Here is a tiny trained network, its code and every weight. The questions are about switching its units off for an input and a target symbol, where a switched-off unit gives its printed mean instead of its output.

import numpy as np


def w(rows, s, z=0):
    codes = np.array(rows[::2]) - 128.0
    scale = np.full(codes.shape[1], s)
    scale[-1] = z or s
    return codes * scale


def f(y):
    return np.maximum(y, 0)


def softmax(a):
    e = np.exp(a - a.max(-1, keepdims=True))
    return e / e.sum(-1, keepdims=True)


def log_softmax(a):
    a = a - a.max(-1, keepdims=True)
    return a - np.log(np.exp(a).sum(-1, keepdims=True))


def net(x, mask):
    ids = ['ΓΔΦΨαζηλμξπστω'.index(c) for c in x.split()]
    T = len(ids)
    res = E[ids] + P[:T]
    u = 0
    for l in range(3):
        q, k, v = (res @ M[l].T for M in (Q, K, V))
        z = softmax(np.where(np.tri(T) > 0, q @ k.T / 2**0.5, -1e9)) @ v
        res = res + np.where(mask[u], z, O[l][:, -1]) @ O[l][:, :-1]
        u += 1
        y = f(res @ A[l][:, :-1].T + A[l][:, -1])
        res = res + np.where(mask[u : u + 8], y, B[l][:, -1]) @ B[l][:, :-1]
        u += 8
    return log_softmax(res[-1] @ U[:, :-1].T + U[:, -1])


Q, K, V, O, A, B = {}, {}, {}, {}, {}, {}
E = w([
[120,155,188],'Γ',
[142,147,124],'Δ',
[160,154,73],'Φ',
[168,92,42],'Ψ',
[63,170,150],'α',
[155,198,26],'ζ',
[135,135,152],'η',
[126,138,113],'λ',
[149,114,101],'μ',
[173,118,78],'ξ',
[124,161,6],'π',
[147,117,118],'σ',
[130,136,124],'τ',
[160,96,102],'ω',
],0.013)
P = w([
[123,92,111],'0',
[163,179,148],'1',
[84,157,105],'2',
[180,185,144],'3',
[79,147,89],'4',
[198,188,134],'5',
[76,143,75],'6',
[214,194,102],'7',
[73,135,67],'8',
[198,234,137],'9',
[70,126,68],'10',
[211,246,118],'11',
[67,116,75],'12',
],0.013)
Q[0] = w([
[241,229,103],'0.h1',
[253,95,79],'0.h1',
],0.0036)
K[0] = w([
[243,2,51],'0.h1',
[212,234,137],'0.h1',
],0.0041)
V[0] = w([
[83,8,196],'0.h1',
[2,116,73],'0.h1',
],0.007)
O[0] = w([
[137,2,208,3],'0.h1',
[65,89,70,121],'0.h1',
],0.0081,0.0062)
A[0] = w([
[164,44,167,201],'0.n1',
[26,141,168,222],'0.n2',
[205,168,2,82],'0.n3',
[164,254,79,253],'0.n4',
[176,182,98,205],'0.n5',
[141,81,209,127],'0.n6',
[167,56,114,63],'0.n7',
[30,111,90,149],'0.n8',
],0.0086,0.0029)
B[0] = w([
[233,65,126,130],'0.n1',
[172,112,74,139],'0.n2',
[82,150,189,222],'0.n3',
[157,88,174,253],'0.n4',
[152,130,194,193],'0.n5',
[255,151,198,129],'0.n6',
[121,41,36,129],'0.n7',
[87,205,116,152],'0.n8',
],0.0087,0.02)
Q[1] = w([
[254,85,183],'1.h1',
[154,71,153],'1.h1',
],0.0088)
K[1] = w([
[121,8,41],'1.h1',
[127,109,108],'1.h1',
],0.011)
V[1] = w([
[104,254,154],'1.h1',
[144,194,236],'1.h1',
],0.0082)
O[1] = w([
[37,60,151,176],'1.h1',
[117,2,178,255],'1.h1',
],0.0096,0.0089)
A[1] = w([
[146,177,86,3],'1.n1',
[43,159,109,190],'1.n2',
[193,60,135,129],'1.n3',
[152,184,53,52],'1.n4',
[92,163,37,148],'1.n5',
[162,230,2,1],'1.n6',
[86,120,150,184],'1.n7',
[181,217,158,198],'1.n8',
],0.008,0.0065)
B[1] = w([
[85,201,255,140],'1.n1',
[98,66,119,164],'1.n2',
[164,237,162,160],'1.n3',
[113,209,159,147],'1.n4',
[49,201,101,132],'1.n5',
[117,188,149,160],'1.n6',
[130,95,97,197],'1.n7',
[197,76,49,251],'1.n8',
],0.0097,0.014)
Q[2] = w([
[85,3,187],'2.h1',
[231,171,222],'2.h1',
],0.0045)
K[2] = w([
[63,36,154],'2.h1',
[96,254,62],'2.h1',
],0.0063)
V[2] = w([
[54,149,25],'2.h1',
[2,223,211],'2.h1',
],0.0072)
O[2] = w([
[252,82,116,6],'2.h1',
[158,98,212,180],'2.h1',
],0.021,0.002)
A[2] = w([
[22,38,108,178],'2.n1',
[162,65,217,88],'2.n2',
[26,147,172,127],'2.n3',
[155,225,168,2],'2.n4',
[153,121,243,86],'2.n5',
[40,201,224,130],'2.n6',
[57,113,2,17],'2.n7',
[153,219,235,80],'2.n8',
],0.0064,0.0083)
B[2] = w([
[215,149,119,248],'2.n1',
[94,123,102,233],'2.n2',
[124,177,146,201],'2.n3',
[69,205,206,157],'2.n4',
[44,102,134,211],'2.n5',
[92,155,117,193],'2.n6',
[47,5,121,168],'2.n7',
[113,72,154,178],'2.n8',
],0.011,0.018)
U = w([
[50,156,122,55],'Γ',
[96,99,85,174],'Δ',
[82,129,185,231],'Φ',
[160,118,231,50],'Ψ',
[159,3,111,157],'α',
[40,103,216,47],'ζ',
[75,43,79,1],'η',
[196,92,116,142],'λ',
[172,159,161,138],'μ',
[140,102,59,155],'ξ',
[94,3,172,109],'π',
[126,173,102,158],'σ',
[173,122,93,151],'τ',
[112,190,177,56],'ω',
],0.008,0.0078)

Each question gives the input, a string of symbols that net reads in full, and the target symbol t.
The units are the heads (2 rows each of Q, K, V and O) and the neurons (one row each of A and B). Each row of codes is followed by its name. A weight is (code - 128) times the scale printed after its matrix; where a second scale follows, it is the last column's (O, A, B and U).
mask holds one flag per unit, layer by layer, with each layer's heads first. A switched-off unit (its flag False) gives its mean, the last column of its rows in O or B, instead of its output. The means were averaged over made-up inputs and are rounded, as every weight is.
A unit's drop is (log p(t) with every unit on - log p(t) with that unit switched off) / (log p(t) with every unit on - log p(t) with every unit switched off).
The circuit of an input: a set's keep is (log p(t) with only the set's units on - log p(t) with every unit switched off) / (log p(t) with every unit on - log p(t) with every unit switched off). Starting from the 12 units with the biggest drops (on a tie, the unit counted first), units are removed one at a time, each time the one whose removal leaves the highest keep (on an exact tie, the one counted first), for as long as the keep stays at least 0.8.
circuit, biggest first: the units of the circuit, biggest drop first
top k neurons: the k neurons with the biggest drops, biggest first
k most important neurons of layer l: the k neurons of layer l with the biggest drops, biggest first
input Δ ω λ Δ τ Γ τ ζ ζ ζ Ψ, target ζ: circuit, biggest first -> [1.n8; 2.h1]
input ζ Φ Ψ π, target ζ: circuit, biggest first -> [1.n8; 1.h1; 2.h1]
input Ψ ζ ω π ω Ψ Δ α, target Ψ: top neuron -> [0.n5]
input ξ σ Φ ζ Δ Γ τ ξ ζ ξ, target ξ: top 3 neurons -> [1.n8; 0.n3; 0.n5]
input Γ σ ξ Γ σ ξ, target Γ: circuit, biggest first -> [2.h1; 0.h1; 0.n3]
input Γ π η η Δ τ, target Γ: top 2 neurons -> [0.n3; 0.n6]
input Γ α Δ π, target Γ: circuit, biggest first -> [2.h1; 0.h1]
input ζ Ψ ω Δ ζ π Φ τ ζ τ τ π, target ζ: circuit, biggest first -> [1.n8; 2.h1; 1.h1]
input ξ Ψ Γ Ψ Ψ λ, target ξ: top 2 neurons -> [0.n4; 0.n5]
input η Φ ω Γ, target η: top 2 neurons -> [0.n3; 1.n8]
input Δ μ τ π, target Δ: top 3 neurons -> [0.n3; 0.n5; 0.n8]
input π Γ ω Δ τ ξ ζ τ ω α η α, target π: top 4 neurons -> [1.n8; 0.n8; 0.n4; 1.n5]
input Ψ τ Ψ μ Δ π, target Ψ: top 2 neurons -> [0.n4; 0.n7]
input λ Ψ Γ ω π τ μ ξ ξ σ ζ π, target λ: top 4 neurons -> [0.n4; 0.n3; 0.n5; 1.n5]
input λ ζ α Γ σ λ ξ Ψ Ψ Ψ, target λ: top 3 neurons -> [0.n3; 0.n5; 0.n4]
input σ Γ π σ σ η Γ η τ ζ ζ Ψ, target σ: top neuron -> [0.n3]
input ω α Γ λ Δ Ψ, target ω: top 2 neurons -> [0.n3; 1.n8]
input ω τ ω Ψ σ Φ, target ω: top 3 neurons -> [0.n3; 1.n8; 0.n7]
input μ τ Γ ω ζ π λ σ, target μ: 2 most important neurons of layer 0 -> [0.n3; 0.n5]
input Ψ α π μ, target Ψ: 3 most important neurons of layer 0 -> [0.n4; 0.n7; 0.n5]
input Ψ Δ Γ Ψ λ μ μ Ψ α α, target Ψ: 3 most important neurons of layer 0 -> [0.n4; 0.n5; 0.n7]
input π π ω α Δ Γ Δ Δ α λ, target π: 3 most important neurons of layer 0 -> [0.n8; 0.n4; 0.n5]
input π σ π ω, target π: most important neuron of layer 2 -> [2.n5]
input ξ μ ω Ψ Ψ ξ Φ π, target ξ: 3 most important neurons of layer 0 -> [0.n4; 0.n3; 0.n5]
input λ ξ ζ π Ψ μ η Φ ξ λ, target λ: 2 most important neurons of layer 0 -> [0.n4; 0.n5]
input α π σ Δ π Δ Ψ ω σ σ, target α: 3 most important neurons of layer 0 -> [0.n4; 0.n5; 0.n3]
